[128 = 0]
[126 145 142 169 137 119  98 114 119 152 161 132 154 104 133  48 126 118
 100 167 132 108 126 189 150 133  96 132 122 111 128  75 126 158 110 115
 123 125 121 144 165 141 169 131 131  88 121 136 127 109 147 125 135  78
 119  97 128 139 132 157 125 127 157 155 106 132 105 129   1 126 129 110
 145 135 128 136 185 142 115  60 138  90 136 154 119 150 119 167 131 148
 121 134 137 140] | <12>
[141 166 137 149 142 139 105 142 152  94 159 126  88 136 129 110  96 182
 115 138 142 129 134 250 114 163  93 252 138 179 131 172 118  93  87  92
 161 125 109 119 119 124 149 151 136 125 122 137  64 121  96 122 132 221
 117 136  90 137 113 124 121 128 164 132 114 185 122  98 197 117 158 142
 108 130 124 131 145 135 126 116 123 149 138  60  76 154  68 122 155 100
 115 165 124 125] | <10>
[143 143  98 125 113 120 189 116  81 137 107 140 150 136 118 205 135 163
 146 162 122 182 130 151 198 106 136  50 128 140 113 117 140  87  72 170
  85 126 206 167 123 139  83 137 127  38 137 144 141 147 143 156 127   1
 144 106  76  67 152 129  93 121 101 126 143 117 128 146 217 116 158 115
 141 162 130 121 140 193 147 154 110 114 153  50 143 100 156 141 116 123
 139  88 130 138] | <12>
[109 100 117 167 130 150  97 148 152  80 156 125 152 128 133 102 105 147
 133  95 128 232 136 150 109 137 104  72 136 120 118  93 134 203  77 124
 209 133 148 125 147 144 157 126 126 102 120 116 130 137 131 137 128 159
 134  95 113 107 128 129 167 127 122 150 138 112 119 138 152 123 136 133
 147 119 126 117 196 178 141  89 129 171 144 149 125 120 118 168 116 108
  82 105 144 120] | <12>
[143 116 148 136 132 112  86 164 171 116  96 120 173 114 135 125  91 165
 128  49 127 163 122 147 202 158 140 255 139  84 129 147 129 208 160 104
 148 123 126 119 126 127 150 126 131 218 124 143 128 142 131 110 131 163
 130 120  71 100 144 112 145 131 160 140 123 205 127 106  61 125 123 150
 127 115 127 120  81 130 112 125 125 182 111 119  98 158 133 124 125 140
 189 147 132 112] | <10>
[113 174 118 146 108 150 165 126 141 101 122 128 160 127 148 183 138  97
 130 132 143 148 119 169 131 124 137 139 148 164 117 121 126 171  81 128
 115 122 133  99 140 134 231 144 119  75 121 132 124 133 143 126 127 172
 127 118 147  78 151 155 146 130 168 145 117  91 115 114 251 117 135 123
 126 143 131 142 188 142 143 151 131 107 156 146  99 130  93 115 116 175
 112 179 138 150] | <12>
[155 140 156 156 122 163  58 134 127 144 133 126 138 102 142 111 134 130
 137 156 126 143 117 165 170 151 114 231 135 145 135 114 123 101 148 116
 199 130 150 115 126 141 157 143 132 232 136 123  91 150 130 134 128 108
 117 141  83 187 124 175 132 129 152 138 111 164 147 142 166 123 124 147
 158 106 116 143 144 129 120  95 117  75 117 176  84 135 144 156 145 104
 133 205 106 126] | <10>
[130 128  90 153 104 168 150 157 115 118 150 121 112 144 156  84  92 162
 134 151 125 200 140  21 137 167 167  59 133 160 103  65 132 239  83 128
 108 125 153 114 139 150 129 108 130 102 115 121 127 125 142 127 133 101
 123 124 164 150 148 112 145 135 104 144 124 102 107 150 128 103 153 125
 133 159 132 129 179 213 132 116 115  60 168 177 145 130 134 136 126 159
 100 130 106 134] | <12>
[148 145 104 153 122 130 124 157 174 120 158 132 188 129 115  77 151 142
 120  83 126 163 122 157 163 137 160  21 143 109 113 103 133 141 178 108
 101 122 120 130 158 141 155 101 129 172 142 120 198 141 153 131 133 156
 125  79  86 114 130 153 134 127 154 168 146  67 145 121 237 114 112 143
 147 107 114 125 161  87 123 115 130  57 132 137 128 129 134 130 130 109
  85 155  94 138] | <12>
[110 146 146 114 118 136  78  96 115 114 116 136 179 139 133  78 152 154
  96 218 133 127 137 176 153 153  78  53 126 104 147  99 116 153  36 141
 148 128  68 149 159 116 174 133 131  95 130 115 120 132 121 136 131 144
 130 127  93  83 119 149 160 124 135 122 122 111 141 135  75 122 134 129
 126  99 127 140 185 173 135 151 131  64 133 114 120 127 157 130 119 145
 105 121 136 136] | <12>
[113 108 142 139 102 151 104 151 130 101 107 131 131 148 132  71  83 119
 158 118 123 184 126  87 130 130  86   1 131 117  96 100 131 157 142 115
 167 124 138 134 153 141 122 167 133 175 125 137  83 143 150 133 129 166
 130 120  97 114 155 120 153 141 139 156 139 102 121 138 129 138 123 156
 159 129 126 128 229 192 134 149 132 149 112  97  99 154 157 141  87 121
 135 122 152 112] | <10>
[113 101 127 129 124 128 137 172 139  84 122 128 128 122 126 146  83 124
 149 119 129 142 115 127 241 135 138  72 137 151 106 134 127 132  93 136
 100 120 104 100 132 128 133 148 126 255 122 140 104 129 124 121 126 137
 119 121 112 184 145 100 108 131 111 137 122  94 107 128 164 113 141 124
 102 111 125 118 149 191 110  49 126 158 160  97  93 155 131 117 103 128
 164 143 138 118] | <10>
[136 108 155 135 131 108 155 129 137  84 122 132 142 104 121 110 121 168
 133 153 143 150 139 140 152 166 134 193 135 142 135 100 109 132  81  48
 140 118 121 113 138 130 163  96 140 178 119 144  76 134 100 130 127 137
 132 105 146 233 116 153 124 131 131 145 123  70 132 139 111 136 127 147
 156 155 132 116 105 151 109 130 129  42 130 147  82 142 114 138 138 148
 161 131 124 120] | <10>
[110 168 176 124 114 140 130 147 126 142 134 125 140  93 130  88 127  97
 107 177 152 160 121 157 137 152 104 102 143 128 137 113 132 165 103 106
 145 122 103 105 161 123 184 152 131  81 133 126  82 126 161 131 125 154
 127 110 123  99 144 129 183 126 152 150 123 122 132 157   1 130 130 144
  95 165 121 135 111 113 126  62 124  73 157 160 114 145 128 121 154 115
 136 115 132 120] | <9>
[130 173 166 165 152 111 158 156 114  51 110 131 113 127 148  98 133 121
 153 117 128 185 121 124 221 134 122  85 138 162 107 121 140  91 103 116
 102 133  99 129 146 128 187 160 126 131 113 142 134 128 153 127 138 237
 122 119  67 177 148 154 140 122 135 145 131 116 143 142 149 120 136 123
 113 136 126 144 255 172 151 148 121  92 169  82  78 121 123 128 131 125
 119 148 121 119] | <12>
[157 141 124 126 136  84  80 174 148  68 104 137 103 136 134 135 115 105
 109  91 138 143 126  35 119 148 122 168 149 141 117 111 132 129 121 122
 102 132 130 135  82 126 157 137 140 174 140 137 104 146 141 125 132 116
 124  99  83 168 143 133  81 129 200 134 140 192 122 107 199 117 160 111
 137 133 115 124 185  36 119 142 135 105  92 172  66 143 116 123 152 109
 127 161 138 114] | <10>
[128 152 110 128 135 161 157 146 132  61 121 125 142 152 146 137 106 148
 157 124 134 175 116  77 109 120 127  87 118 193 123 163 160 135 114 152
  68 126 112 145 150 143 103 146 128 152 127 127 130 136 117 132 131 141
 127 135 110 139 127 129 133 119 108 123 147  65 118 134 118 131 136 141
 132 132 129 136 172 194 125 188 127 145 154 131 129  76  96 123  83 150
 147 115 120 120] | <12>
[124  71 151  99 124 128 115 117 154 116 130 131 144  94 153 159 157 151
 115 253 143 134 119 208 114 102 129 164 151 110 138  39 124  46  75 123
 166 128 172 129 169 122 109 115 129   9 130 119 183 118  70 137 125 196
 139 125  99 121 122 150 193 129 124 124 113 202 146 145 169 136 114 120
  92 136 123 127 255  68 145 197 113  83 134 104 103 114 108 113 153  80
 103 170 104 146] | <9>
[102  76 100 131 138 150  69  86 124 114  98 148 169 106 125 118 103 122
 116 114 118 147 135 171 161 110 119  86 123 112 125  89 110 153 103 119
  92 133 166 127 174 128 193 109 134 175 140 113 114 152 150 125 125  23
 137 140  53 154 132 123 174 129 122 132 118  73 153 136  29 120 135 140
 171 120 116 123 108 191 119 118 112  68 150 150 133  69 145 136 110 171
 105 120 115 134] | <9>
[116 116 130 129 109 150 206 149 128 115 123 134 162 123 128 192 118 184
 127 216 110 188 137  66  62 120 109   1 107 138 128  94 144 246 101 157
 181 130 154 146 125 131 114 103 121 134 116 106 155 139 123 142 134 255
 133 123 130 100 145 111 152 131 132 108 161 107 106 134   5 137 132 123
 120 130 140 119 245 132 152 157 112  81 161 113 136 101 100 139 109 142
 110  79 116 115] | <12>
[ 94  85 131 125 116 108 207 144 168 114 107 124 109 135 136 143 120  88
 134  65 129 132 128  87 156 149 151 106 136 105 134 100 147 121  75  89
  61 125 135 100 109 129 180 101 127 175 128 151  89 125 144 124 134 145
 124 115  68 167 160 142 145 124 118 151 122  45 122 130  49 129 147 123
 160  94 121 139 149 145 117  72 131 146 136 172 106 160 110 151 103  92
 132 138 122 133] | <10>
[153 118 136 115 128 104 147 129 100 119 118 148 139 132 140 101  97 138
 133 120 125 181 122 157 168 147  65 120 111 117 127  63 113 194 143 124
  94 138 157 119  96 139  81 129 132 179 100 123  78 159 133 125 130 115
 133 130 101 132 155 128  92 133  93 144 131 174 141 145 186 126 136 136
 148 146 118 116 229 209 121 138 120 161 139  46 146 111 144 121 124 139
 121 131 115 127] | <9>
[111  80 127 142 134 155 132 172 131 116 133 134 134 107 123 104 142  82
 124 155 135 126 112  82  72 139  74   1 126  94 142 121 134 178 117 129
  36 123 106 108 148 115 130 146 123 152 133 142  94 119 126 131 131 175
 125 100 136 152 130 117 107 130 158 152 120 104 125 119  86 111 116 140
 127 125 137 141 187 127 131 103 130 127 142 131 128 149  99 165 117 183
 100 149 118 120] | <9>
[129 176 134  89 101 151 136 130 128  82  78 136 181 120 137 143 149 192
 139 228 127 170 122 192 190 105  81  59 111 187  97  82 147 168  51 127
 111 129 134  79 138 147 145 149 133  43 130 133 101 173 145 139 127 124
 130 132  21  85 160 141  72 125 116 114 153  90 125 160 146 124 135 120
  92 148 127 128 210 255 143 142 109  73 150  51  93  89 103 136 101 151
  96 122  97 114] | <9>
[159  92 121 194 127 146 121 147 145  86 137 135 108 112 134  97 106 127
 136  78 127 148 124 104 171 182 174 193 160 168 113  91 119 152  84  91
 130 139 131 141 155 131 171 147 128 251 126 147 113 131 145 122 134 125
 125  95  80 163 150 175  96 134 189 150 122 145 144 118  86 116 150 144
 166 109 124 121 161 186 109  38 132 123 128 172  92 139 104 137  99 136
 118 147 132 131] | <10>
[164 138 145 137 130 152  98 156  78 138 123 126  89 100 135  88 142 131
 118 115 152 137 130 227  52 133 139 198 139 144 100 162 119 142 137 125
 146 124 102 107 123 137 159 134 135 180 119 126 151 126  92 132 134 255
 134 120 121 138 133 138 132 134 130 151 115 130 105 137 138 125 131 128
 126 124 123 119 121 173 131 143 137 104 168 157  73 125  99 143 105 138
 106 181 159 131] | <10>
[141 165 156 134 136 132 112 109 132 135 134 132 134 112 131  84 131 166
 116 153 135 134 135 148 183 113  95 196 138  68 120  57 114 185 151 126
 169 131 156 135 122 102 162 132 136 246 133 115 102 118 102 125 132 104
 126  73 130  71 135 110 170 132 151 157 112 137 148 132 136 126 111 136
 140 135 123 139 111 134 121 144 132  93 134 127 109 159 119 143 114 125
 175 120 161 145] | <10>
[139 211 122 146 118  99 137 122 121 142 116 131 164 154 131 101 108 150
 134 151 128 140 134 120 208 141 123  17 113 104 111 108 133 128 110 121
 146 137  94  98 132 129 134 154 129 198 132 130 106 137 138 126 133 124
 132  92 106 175 152 138 102 133  96 165 113 102 132  99  40 124 140 110
 122 154 122 128 223 189 126 114 140 127 115  88 111 130 153 136 160 133
 115  97 112 119] | <10>
[ 93  89 150 127 122 186 142 152 171 156  99 132 148 100 147 151 146 116
 139 182 134 121 132 199 124 142 128 139 126 162 119  82 148 134 110 116
 103 136 120 145 121 127 131 135 123 108 128 126 119 131 108 137 123 158
 136 127 110  67 127 176 133 125 168 124 132 139 132 104 122 134 118 148
 112 125 129 136 199 130 144 100 124 104 164  99 123 114 137 146  96 117
 128 174 124 137] | <12>
[167 129 145 101 126 125 105 151 126 119 102 139 122 148 126 167 103 155
 137 136 133 143 125 123 166 147  79 128 122 147 122 114 131 130 133 139
 191 131 161 117 150 126 198 147 124 168 121 139 167 123 134 128 125 133
 139 110 126 153 153 155 139 120 156 109 146 144 116 121 249 124 121 121
  95 139 125 121 129 144 114 145 113  90 151  28 139 114 136 139  97 133
 116  67 109 141] | <9>
[129  85 144 148 130 130 124 183 125 109  99 124 123 103 142 132 143 136
 121 255 143 148 124 220 141 120 129  86 145  99 101 163 149 180 146 129
 114 126  91 115 139 143 134 176 122  38 103 148 145  98 146 144 133 255
 138 168 109 146 126 153 159 123 151 117 142 183 127 129 163 114 138 121
  91 114 120 120 240 114 144 135 136 141 153 166 147 125  95 135 149 150
 147 139 147 141] | <12>
[129 132 116 132 112 118 120 129  84 111 132 130 167 128 142 153 107 152
 115  99 136 136 121 105 144 144 126 196 129  93 122 157 117 143  94 120
 134 133 140 136 166 127 178 136 124 100 127 138 129 127 139 127 130 197
 133 119 102 129 142 141 229 127 129 125 126 156 137 127 155 133 144 119
 121 122 124 133 182 122 144 140 138 111 136 121 117 123 103 113 115 131
 115 136 119 147] | <9>
[105 109 151 153 118 134 170 185 141 116 106 117 103 129 144 142 117  98
 173  83 124 163 121 121  93 106 123  59 131 119 126 155 136 204 135 115
  40 120 169  85  90 137 142 156 126 140 111 145  99 119 143 123 128 183
 126 144 102 214 169 107  75 126 122 115 150 143  98  76  79 116 121 145
 114 135 112 122 237  59 143 153 116 219 168 123 107 130  91 158  89 113
 129  94 123 115] | <10>
[155 105 100 144 141  84 103 112 120 132 125 135 111 127 140 170 123 114
 134 155 140 160 125 194 181 115  89 219 125 132 138 137 121 174  98 122
 103 126 131 134 108 134 148 157 130 156 139 116 111 128 121 122 127 186
 124 154 179 155 136 143  86 132 121 164 121 231 131 120 150 109 144 130
 140 134 130 125  69 113 133 115 123  67 100 155  80 122 107 101 130  87
 102 139 152 133] | <10>
